Here is a tiny trained network, its code and every weight. The questions are about switching its units off for an input and a class, where a switched-off unit gives its printed mean instead of its output.

import numpy as np


def w(rows, s, z=0):
    codes = np.array(rows[::2]) - 128.0
    scale = np.full(codes.shape[1], s)
    scale[-1] = z or s
    return codes * scale


def f(y):
    return np.maximum(y, 0)


def log_softmax(a):
    a = a - a.max(-1, keepdims=True)
    return a - np.log(np.exp(a).sum(-1, keepdims=True))


def net(x, mask):
    res = np.array(x, float).reshape(1, 4) / 4 @ E
    y = f(res @ A[0][:, :-1].T + A[0][:, -1])
    res = res + np.where(mask, y, B[0][:, -1]) @ B[0][:, :-1]
    return log_softmax(res[-1] @ U[:, :-1].T + U[:, -1])


A, B = {}, {}
E = w([
[137,56,42,112,100,27,208,208,73],'x0',
[234,195,255,146,151,49,79,151,39],'x1',
[84,86,246,42,91,93,177,37,29],'x2',
[177,154,75,115,246,209,155,112,9],'x3',
],0.0099)
A[0] = w([
[74,100,175,93,4,94,77,154,190,36],'neuron 0',
[89,189,238,192,232,168,84,55,195,67],'neuron 1',
[10,12,35,93,127,249,194,91,163,121],'neuron 2',
[152,70,160,81,174,181,173,106,87,97],'neuron 3',
[84,91,143,144,144,198,84,65,168,83],'neuron 4',
[155,66,99,91,110,59,183,190,129,51],'neuron 5',
[168,187,67,102,213,240,190,121,10,66],'neuron 6',
[76,143,150,49,76,114,148,87,79,161],'neuron 7',
[208,217,192,178,124,30,88,156,68,24],'neuron 8',
[192,139,36,206,169,167,54,231,126,83],'neuron 9',
[114,77,203,134,88,38,108,112,220,77],'neuron 10',
[113,203,147,92,126,168,46,2,176,254],'neuron 11',
[226,172,211,158,136,87,70,215,47,139],'neuron 12',
[109,84,186,34,136,108,204,45,110,81],'neuron 13',
[133,90,177,86,110,121,200,41,105,58],'neuron 14',
[86,98,200,44,77,103,133,61,78,6],'neuron 15',
[165,46,51,122,122,12,233,234,97,139],'neuron 16',
[147,163,100,209,116,117,63,181,186,66],'neuron 17',
[173,103,82,133,103,50,245,149,64,65],'neuron 18',
[88,138,155,34,191,142,168,113,81,117],'neuron 19',
],0.0081,0.0037)
B[0] = w([
[254,54,166,110,109,105,139,170,124,198],'neuron 0',
[90,157,178,56,173,160,160,136,155,219],'neuron 1',
[151,152,71,180,69,202,170,99,25,249],'neuron 2',
[196,75,90,129,148,64,125,175,134,173],'neuron 3',
[94,176,153,101,132,138,170,131,150,180],'neuron 4',
[88,125,174,57,126,137,155,111,160,186],'neuron 5',
[220,39,163,68,103,122,118,240,141,229],'neuron 6',
[102,112,87,161,151,110,96,110,124,187],'neuron 7',
[158,161,99,172,80,203,168,68,91,216],'neuron 8',
[128,87,86,144,208,113,45,46,148,212],'neuron 9',
[210,87,82,96,112,82,142,222,148,198],'neuron 10',
[80,147,164,96,171,121,164,158,80,225],'neuron 11',
[122,191,76,147,61,175,143,100,66,228],'neuron 12',
[85,120,80,149,145,136,81,54,149,198],'neuron 13',
[106,99,92,127,189,95,93,67,157,182],'neuron 14',
[120,103,117,147,127,118,68,48,173,196],'neuron 15',
[68,164,197,94,189,150,160,104,140,243],'neuron 16',
[108,80,97,177,182,89,108,93,164,184],'neuron 17',
[93,156,179,93,148,144,146,145,173,200],'neuron 18',
[164,108,119,133,140,108,90,116,123,180],'neuron 19',
],0.0091,0.017)
U = w([
[123,86,88,132,194,89,23,57,181,104],'0',
[152,160,91,132,34,181,209,93,82,102],'1',
[73,155,232,16,193,129,196,136,149,96],'2',
[254,44,148,58,123,90,123,200,144,108],'3',
[114,125,129,103,139,92,121,137,102,248],'4',
],0.0097,0.015)

Each question gives the input, the list of numbers given to net, and the class t.
The units are the neurons (one row each of A and B). Each row of codes is followed by its name. A weight is (code - 128) times the scale printed after its matrix; where a second scale follows, it is the last column's (A, B and U).
mask holds one flag per neuron, in row order. A switched-off neuron (its flag False) gives its mean, the last column of its row in B, instead of its output. The means were averaged over made-up inputs and are rounded, as every weight is.
A unit's drop is (log p(t) with every unit on - log p(t) with that unit switched off) / (log p(t) with every unit on - log p(t) with every unit switched off).
The circuit of an input: a set's keep is (log p(t) with only the set's units on - log p(t) with every unit switched off) / (log p(t) with every unit on - log p(t) with every unit switched off). Starting from the 12 units with the biggest drops (on a tie, the unit counted first), units are removed one at a time, each time the one whose removal leaves the highest keep (on an exact tie, the one counted first), for as long as the keep stays at least 0.8.
circuit, biggest first: the units of the circuit, biggest drop first
top k neurons: the k neurons with the biggest drops, biggest first
drop when u is switched off: that unit's drop, to one decimal
input [-5,-5,0,-2], class 1: circuit, biggest first : [neuron 2]
input [-7,-8,3,0], class 1: top 2 neurons : [neuron 2; neuron 16]
input [3,5,8,-6], class 0: top 2 neurons : [neuron 15; neuron 13]
input [6,4,5,-2], class 2: top 3 neurons : [neuron 16; neuron 18; neuron 9]
input [3,7,-4,7], class 1: top 3 neurons : [neuron 12; neuron 8; neuron 0]
input [-5,-1,5,-7], class 3: top 3 neurons : [neuron 0; neuron 10; neuron 16]
input [-2,8,7,4], class 1: top 3 neurons : [neuron 12; neuron 8; neuron 9]
input [-7,-7,3,-5], class 1: top 3 neurons : [neuron 2; neuron 16; neuron 18]
input [-8,7,-5,1], class 2: top 3 neurons : [neuron 1; neuron 2; neuron 11]
input [7,6,1,-5], class 2: top 2 neurons : [neuron 16; neuron 2]
input [-4,-8,6,6], class 1: top 2 neurons : [neuron 2; neuron 9]
input [7,-2,-6,3], class 2: top 3 neurons : [neuron 16; neuron 18; neuron 5]
input [-3,5,0,-7], class 3: drop when neuron 10 is switched off : 1.0
input [-7,5,-5,7], class 2: circuit, biggest first : [neuron 1]
input [6,-5,6,1], class 0: drop when neuron 7 is switched off : 0.1
input [3,-4,-5,7], class 3: drop when neuron 6 is switched off : 3.2
